In the rows, 128 means zero.
Each row of numbers belongs to one of the elements below and depends on some of the facts about them. Some rows are named. Which element is each other row?

How the elements are related:
ω: uses; μ: hangs directly under; τ: belongs to class
staskim	ω	tatri; grodros	ω	metrim; grikem	ω	klaflenek; grumo	ω	tavam; brofe	ω	plasko
keden	ω	grumo; bruskofle	ω	staskim; vakem	ω	grikem; ridrel	ω	meva; plalu	ω	kugak
bonok	ω	toda; toda	ω	popa; dulakul	ω	dredi; pume	ω	gronin; pliram	ω	mogrik
famemen	ω	nekor; plubruk	ω	sigro; rurake	ω	plalu; rutam	ω	brufles; beski	ω	datradren
grerum	ω	pliram; nutur	ω	zilal; fepum	ω	bruskofle; skuzan	ω	vupo; mogrik	ω	zuskatrin
giri	ω	stibir; plafin	ω	plubruk; tatri	ω	likle; metrim	ω	toluk; stibir	ω	dritol
sakivas	ω	fuvu; zogrizu	ω	dralor; fuvu	ω	flufodon; pluren	ω	skekol; brazur	ω	bonok
kege	ω	ridrel; kluvom	ω	keden; vupo	ω	brofe; sigro	ω	vifen; tavam	ω	vakem
meva	ω	digol; dritol	ω	fiskor; peflir	ω	skuzan; mastol	ω	pleloto; berus	ω	bevigun
starik	ω	dudel; biflur	ω	pume; plasko	ω	tekudal; nekor	ω	riplodek; digol	ω	stifik
klaflenek	ω	pabrutok; vugre	ω	trastak; plerik	ω	kluvom; vifen	ω	dulakul; dudel	ω	sakivas
plikin	ω	grerum; tavol	ω	raza; grusus	ω	berus; datradren	ω	kotaflun; kotaflun	ω	rurake
bevigun	μ	metrim; staskim	μ	brofe; fira	μ	metrim; bredrur	μ	zogrizu; beplik	μ	famemen
kigu	μ	gobreti; stifik	μ	kiflok; grikem	μ	stigre; skilan	μ	stigre; bitil	μ	bruki
grumo	μ	metrim; brofe	μ	trastak; keden	μ	famemen; zaren	μ	pomipir; bragos	μ	rigol
grubalos	μ	raskikur; flakur	μ	metrim; bruskofle	μ	sakivas; vakem	μ	stifik; rigol	μ	vupo
ridrel	μ	drubra; dralor	μ	metrim; plalu	μ	grodros; bonok	μ	flonil; toda	μ	triro
dulakul	μ	grusus; bregam	μ	grepla; pume	μ	bruki; raza	μ	dralor; bomis	μ	grodros
fiskor	μ	tavol; zilal	μ	fuvu; dredi	μ	plerik; pliram	μ	meva; liplir	μ	kiflok
plubruk	μ	kotaflun; rurake	μ	drubra; brufles	μ	grodros; rutam	μ	flakur; pomipir	μ	plasko
grerum	μ	brofe; nutur	μ	flonil; fepum	μ	drubra; skuzan	μ	pomipir; stuvifles	μ	beski
gobreti	μ	grepla; mogrik	μ	grepla; likle	μ	beski; riplodek	μ	dudel; noplen	μ	grodros
kobresim	μ	stigre; giri	μ	stigre; plafin	μ	zogrizu; niton	μ	skekol; brata	μ	famemen
tatri	μ	biflur; stibir	μ	liplir; sakivas	μ	famemen; drubra	μ	plasko; zogrizu	μ	plasko
notrobrir	μ	flonil; fuvu	μ	beski; pluren	μ	nofor; brazur	μ	plasko; pleloto	μ	trastak
gifiskim	μ	meva; kege	μ	vupo; triro	μ	trastak; gronin	μ	grusus; kluvom	μ	meva
brudri	μ	giri; skatri	μ	meva; raskikur	μ	trastak; nuvik	μ	liplir; sigro	μ	nofor
plebaklen	μ	sakivas; drelustos	μ	grusus; puplus	μ	berus; tavam	μ	grepla; trefir	μ	skilan
gipes	μ	pomipir; meva	μ	bruki; trudak	μ	kiflok; nofor	μ	metrim; dritol	μ	raskikur
peflir	μ	meva; toluk	μ	pomipir; popa	μ	trastak; zenon	μ	drubra; mastol	μ	nofor
berus	μ	tavol; flufodon	μ	sakivas; zuskatrin	μ	trastak; starik	μ	noplen; kupel	μ	flakur
biflur	μ	vupo; nekor	μ	flakur; tekudal	μ	fuvu; digol	μ	grodros; klaflenek	μ	brofe
vugre	μ	beski; plerik	μ	grodros; vifen	μ	vupo; pabrutok	μ	berus; skekol	μ	metrim
flonil	μ	famemen; plikin	μ	trastak; kugak	μ	zogrizu; mutri	μ	fuvu; briston	μ	popa
grusus	μ	dudel; datradren	μ	drubra; kotaflun	μ	kiflok; bevigun	τ	a; staskim	τ	a
fira	τ	b; bredrur	τ	b; beplik	τ	b; kigu	τ	b; stifik	τ	b
grodros	τ	a; grikem	τ	a; skilan	τ	a; bitil	τ	a; grumo	τ	a
brofe	τ	a; keden	τ	b; zaren	τ	b; bragos	τ	a; grubalos	τ	b
flakur	τ	a; bruskofle	τ	a; vakem	τ	a; rigol	τ	a; ridrel	τ	a
dralor	τ	b; plalu	τ	a; bonok	τ	a; toda	τ	a; dulakul	τ	b
bregam	τ	b; pume	τ	b; raza	τ	b; bomis	τ	b; fiskor	τ	b
zilal	τ	a; dredi	τ	a; pliram	τ	a; liplir	τ	b; famemen	τ	a
plubruk	τ	a; rurake	τ	a; brufles	τ	a; rutam	τ	a; beski	τ	a
pomipir	τ	a; stigre	τ	b; grerum	τ	a; nutur	τ	a; fepum	τ	a
skuzan	τ	b; stuvifles	τ	a; gobreti	τ	a; mogrik	τ	b; likle	τ	a
riplodek	τ	a; noplen	τ	b; kobresim	τ	a; giri	τ	a; bruki	τ	b
plafin	τ	b; niton	τ	a; brata	τ	a; tatri	τ	a; metrim	τ	a
stibir	τ	a; sakivas	τ	b; drubra	τ	b; zogrizu	τ	a; notrobrir	τ	a
fuvu	τ	a; pluren	τ	a; kiflok	τ	a; brazur	τ	a; pleloto	τ	a
gifiskim	τ	a; kege	τ	b; triro	τ	a; gronin	τ	a; kluvom	τ	a
vupo	τ	a; brudri	τ	a; skatri	τ	b; raskikur	τ	b; nuvik	τ	b
sigro	τ	a; plebaklen	τ	b; drelustos	τ	a; puplus	τ	b; tavam	τ	b
trefir	τ	a; gipes	τ	a; meva	τ	b; trudak	τ	a; nofor	τ	b
dritol	τ	a; peflir	τ	b; toluk	τ	a; popa	τ	b; zenon	τ	a
mastol	τ	b; berus	τ	a; flufodon	τ	a; zuskatrin	τ	a; starik	τ	a
kupel	τ	b; biflur	τ	a; plasko	τ	a; nekor	τ	a; grepla	τ	b
tekudal	τ	b; digol	τ	b; klaflenek	τ	a; trastak	τ	b; vugre	τ	b
plerik	τ	b; vifen	τ	a; pabrutok	τ	a; dudel	τ	b; skekol	τ	a
flonil	τ	a; plikin	τ	a; tavol	τ	a; kugak	τ	b; mutri	τ	b
briston	τ	a; grusus	τ	a; datradren	τ	b; kotaflun	τ	a

Some rows with their names:
bruskofle: [121 122 136 154 130 128 112 135 113 174 155 126 161  97 124 111  59 121
  98 146 137  89 144 149 132 102  71 135 124]
beplik: [143 145 109 124 121 154 185 136 169 123 134 134 127 153 127 156 122 185
 125 144 109 170  85 149 162 151 164 133 135]
trefir: [137 134 140 120 156 121  98 140 103 119 124 141 118 135 120 115 124 107
 117 120 144  96 133 142 119 113 125 154 133]
bitil: [144 145 143 118 152 108 102 145 105 129 130 142 131 139 109  99 125 102
 131 119 142  97 133 134 102 111 133 150 136]
bregam: [139 149 114 119 120 155 179 125 164 118 128 119 112 154 124 152 139 170
 129 136 115 174  96 141 154 158 166 125 140]
starik: [121 123 145 135 130 120 101 118 102 146 126 119 137 103 129 104 108 102
 114 134 146  98 152 129 118 117  87 133 130]
vugre: [129 136 122 129  97 149 183 103 159 131 118 106 131 129 137 142 133 169
 128 148 117 177 110 120 153 164 140 111 137]
pabrutok: [141 134 128 121 146 119 100 139  99 106 119 148 123 137 126 121 127 123
 125 114 156  99 129 147 106 117 123 151 133]
gronin: [138 137 143 120 157 124 100 136  99 118 121 138 119 135 119 115 120 107
 112 121 147  96 134 144 122 115 124 160 138]
nutur: [129 113 133 138 136 108 111 139 108 142 129 156 164 111 135 110  89 133
 112 141 130  93 132 134 131 102 100 148 119]
tavam: [139 128  58 140  37 140 182 103 155  81  90 141 157 125 169 172 148 250
 176 121 168 193 101 136  74 181 112  72 126]
triro: [110 126 127 106 152 119  94 142 118 120 143 148 117 140 120 137 141  93
 119 103 150  92 132 147 115  95 130 128 129]
pomipir: [134 115 133 132 157 125  89 150 103 117 141 135 100 131 117 118 139 125
 140 107 128  99 144 139 112  98 141 153 117]
keden: [137 124  68 145  51 141 188 114 161 103 106 145 169 125 164 167 125 246
 160 137 148 186  97 138 100 168 114  86 122]
fepum: [126 104 142 159 128 119 102 129  93 138 145 104 130  99 118 111 115 129
 135 110 128  99 160 119 117 101 109 149 116]
riplodek: [139 135 139 119 156 120 100 140 100 119 123 141 120 135 119 116 124 105
 115 119 145  96 132 145 123 113 127 157 135]
stuvifles: [139 137 144 119 155 122 102 135  97 118 119 138 120 134 120 115 121 107
 111 120 150  96 130 143 124 117 123 162 138]
zuskatrin: [120 140 132 114 151 124 104 142 108 129 148 133 123 140 110 139 121  90
 101 102 157  88 127 155 122 100 124 144 140]

Rows to name:
No name comes twice in this set of rows, the named rows included.
[139 149 121 117 123 164 175 118 161 117 119 116 103 150 130 148 142 169
 123 143 121 172  99 142 155 164 160 129 144] : nuvik
[119 143 105 108 121 158 175 129 180 119 144 125 104 157 126 168 154 157
 133 127 119 170  96 147 146 145 169 102 135] : trastak
[114 130 128 106 145 111 104 138 110 119 144 143 133 143 115 145 136  92
 105  94 159  89 123 147 123  94 132 141 137] : briston
[130 146 121 131  91 137 184 111 167 146 128 105 147 128 125 125 133 162
 147 149 110 179 111 109 129 160 142 100 134] : pume
[134 124 130 121 160 124  97 157 116 127 137 165 126 133 128 116 109 126
 118 133 130  94 127 154 123  99 125 146 121] : flonil
[113 129 148 138 138 142  95 121 108 162 141 106 120  98 124 106  96  93
 105 139 150  95 162 146 116 118  73 120 132] : fuvu
[124 109 136 144 129 109 110 133 109 154 133 146 172 100 136 108  81 126
 110 146 130  93 140 129 132 103  86 139 118] : bonok
[ 90 129 135 135 120 127 110 118 115 170 174  98 148 104 112 143  95  74
  90 108 168  84 150 149 120  95  73 103 138] : staskim
[122 133 131 109 149 114 104 140 108 117 139 145 130 142 115 139 131  95
 109 101 156  90 123 146 121 100 133 145 137] : pleloto
[109 138 116 141  97 172 174 110 178 167 152  85 116 112 129 143 113 153
 126 158 113 174 128 138 143 158 112  78 132] : dudel
[143 117  76 154  74 103  97 122  93  85  87 159 164 111 167 152 126 157
 160  99 183 122 139 125  53 145  72  93 115] : grumo
[136 112  92 138  78 111  98 110  88  82  79 158 157 105 168 129 136 185
 156 111 199 116 143 137  48 140  70 109 122] : vakem
[123 137 118 136  96 153 182 108 167 146 133  98 131 123 133 142 124 162
 130 149 114 175 115 125 149 160 129 100 135] : kege

The same elements again, as new rows of numbers:
Some rows with their names:
pleloto: [ 84 126 137 108 110 160 157 173 148 148 120 170 169 174 127 110 134 146
 130 204 142  90 175 127 135 134 158 142 121]
toda: [117 121 117  93 108 152 137 169 161 128 115 165 173 174 132 109 123 132
 133 200 159  89 164 128 166 124 152 145 110]
popa: [ 98 144 101 109 113 172 161 164 142 157 103 160  82 154 126 137 157 110
 167 179 116  96 132 146 165  86  98 139 105]
briston: [120 122 124  96 111 150 136 172 165 127 118 163 172 174 129 115 124 129
 129 203 159  90 166 125 167 122 155 148 114]
dralor: [ 54 143  98 115 122 174 161 168 140 158 100 169 145 175 107 138 175 110
 146 168 115  93 132 134 119  91  99 122 114]
plasko: [ 85 141 119 104 101 153 151 152 141 127 109 169 174 177 115 118 115 127
 132 216 151  89 133 174 182 127 161 151 122]
fiskor: [ 53 143 101 109 116 175 157 162 143 158 103 171  92 172  99 136 180 113
 137 170 116 100 132 124 128 102 101 124 119]
kiflok: [132 130 129 109 115 155 143 168 155 126 107 185 173 174 128 117 121 129
 132 201 160  89 157 152 138 111 158 149 113]
trefir: [114 127 129 110 111 153 141 168 163 130 108 180 177 174 125 111 132 128
 136 202 159  85 169 137 166 120 160 150 112]
zenon: [102 113 146 110 123 150 154 156 156 134 113 174 162 176 116 104 126 129
 140 198 161  93 152 141 169 118 162 147 122]
grikem: [150 135 156 131 135 146 139 172 171 145 121 163  97 174 136 134 131 116
 169 219 151  54 179 141 133  85 156 119 117]
vakem: [147 136 155 129 135 150 143 177 171 134 120 166 124 178 132 136 133 113
 168 220 155  58 181 124 127  84 156 133 121]
plafin: [ 76 126  98 104 105 154 131 125 144 152  91 161  75 176  91 136 124 104
 171 175 128  90 131 160 204  86 101 139 115]
grerum: [ 89 111 132  86 113 157 134 168 156 135 118 167 167 177 117 110 131 143
 132 192 153  91 165 121 130 128 155 129 122]
plikin: [157 106 121  75 116 149 130 149 165 126 113 166 175 176 109 115 123 123
 133 188 161  89 156 129 169 104 159 137 112]
vugre: [121 122 100 105 125 158 134 127 162 156  92 162  78 158  93 134 150 103
 170 173 146  96 134 126 186  81  96 137 106]
bregam: [ 52 129  99 102 123 174 141 154 147 158 101 167  94 176  90 139 177 109
 142 175 122  94 131 118 127  91  98 119 120]
nekor: [116 115 137 106 114 150 150 150 147 127 111 177 174 175 129 102 134 136
 134 176 159  72 170 124 160 124 156 146 117]

Which element is each row?
No name comes twice in this set of rows, the named rows included.
[159 137 154 125 133 147 136 175 171 142 124 160  73 165 140 137 117 117
 166 218 145  56 178 147 159  79 162 117 103] : klaflenek

Now the same elements, written a new way:
Known rows:
kluvom: [130 134 154 126 130 157 135 105  92 128 136 153  96 126  82 169 132 155
 148 125 105 117 105 106 123 160 140 130 144 135 157]
dredi: [107 125 126 134 111 122 124 116 117 146 120 138 143 129 122 195 132 132
 119 111 122 133 115 131 120 139 105 135 152 149 139]
gronin: [110 129 134 133 113 123 134 124 123 139 123 148 133 135 131 192 138 130
 132 115 126 126 113 122 133 141 115 136 147 139 148]
brata: [125 123 133 151 118 125 144 134 132 134 127 145 122 125 125 198 141 114
 121 112 123 120 107 120 128 132 135 135 159 141 141]
brofe: [152  87 150 153 107 110 195  89 100 151 136 185 142 102 118 160 118  92
 175 136 106 179  85 137 149 141 117  89  81 119 128]
gipes: [123 122 146 130 123 125 140 117 131 145 104 149 116 122 145 187 148 131
 136 102 129 122 122 140 119 147 115 140 148 129 151]
rurake: [118 101 101  96 161 142 160 108 166 116 159 144  83 119 130 193 161 141
 181  72 137 124 163 133 119 156 116  89 131 154 153]
bruskofle: [147 140 124 152 128 154 140 123 121 133 144 139 116 133 110 184 141  97
 148 109 143 129 100 109 111 118 144 125 165 112 159]
nofor: [124 119 114 126 125 119 106 154 159 133 125  85 129 126 161  27 114 140
 114 166 108 124 154 129 145  96 143 141 104 127  89]
tavam: [152 143 117 110 167 127  97 138 104  71 108 103 101 120  87  35 130 158
  81 148 103  98 149 114 164 127 137 127  99  92  90]
staskim: [146 149 137 128 111 144 139 100 113 143 134 136 131 152 112 181 120 109
 168 101 151 158 115 114 130 137 147 125 147  96 155]
tekudal: [122 145 110 115 129 104 112 139 152  97 119 130 146 136 148  37 124 119
  74 164 127 116 137 141 142 125 123 117  93 126  89]
gifiskim: [109 133 159 129 106 138 139 119 122 142 133 159 117 135 122 179 126 145
 137 130 117 119 106 123 116 163 139 140 152 161 152]
beplik: [141 143 111 131 135 114 112 156 163  91 122 111 130 132 141  48 122 113
  70 151 132 107 144 136 129 113 156 126 120 130  84]
toda: [139 131 133 128 115 134 143 102 114 139 132 142 127 137 109 185 125 120
 155 100 131 153 118 120 133 144 135 119 140 115 143]
drelustos: [111 129 134 132 114 123 135 123 123 140 125 147 131 134 130 191 138 130
 132 115 125 127 112 123 134 141 115 137 147 137 148]
stuvifles: [108 129 132 133 114 121 133 123 121 138 125 148 133 136 129 192 139 129
 131 114 126 126 111 123 134 141 110 135 146 136 147]
digol: [140 169 105 110 141 137  98 135 141  98 133 107 139 152 134  30 118 115
 102 153 155 120 143 128 123 111 140 121 109  99 110]

Rows to name:
No name comes twice in this set of rows, the named rows included.
[137 130 137 128 136 145 140 102 119 143 115 146 107 124 130 176 151 123
 155  98 138 129 119 135 108 140 117 128 146 110 163] : fepum
[105  87 102 104 161 137 158 136 140 121 191 128 114 117 116 193 137 143
 197  96 141 134 157 115 132 130 103  89 116 168 152] : kotaflun
[169 141 120 144 155 143 119 170 143  99 150  89 132 127 129  29 110  91
 112 157 163 120 138 125 108  79 169 123 119 106 105] : sakivas
[124 137 121 130 125 142 132 111 109 138 137 145 129 136 114 182 138 122
 150 113 135 134 109 114 124 133 112 123 144 119 159] : starik
[133 145  93 118 131 134 101 125 159 114 126 102 120 136 140  26 126 132
 102 155 110 124 148 126 137 110 145 122 108 112  93] : mastol
[137 143  85 114 137 134  82 106 133 112 118  90 153 118 106  38 108 130
  66 136 121 138 153 156  87 114 123 111 119 144  76] : dulakul
[140 123 123 153 128 139 145 125 123 128 138 143 115 121 109 190 143 108
 133 109 123 127 104 117 120 126 136 124 159 131 145] : nutur
[135 126 133 130 133 143 141 102 119 141 117 147 109 122 124 177 149 124
 151 100 132 130 118 134 111 141 115 125 144 117 158] : brazur
[138 151 126 111 134 141 119 120 144  96 139 137 121 135 122  15 111 130
  98 174 120 114 130 136 110 142 156 109  97 138 100] : peflir
[127  98 164 135 133 123 150 136 119 156 108 135 117 106 150 180 141 134
 156 105 137 125 129 147 114 134 109 146 137 132 154] : pomipir
[129 122 132 154 118 124 143 137 133 131 128 146 121 123 125 199 141 111
 120 112 123 120 107 120 127 129 137 135 162 141 139] : notrobrir

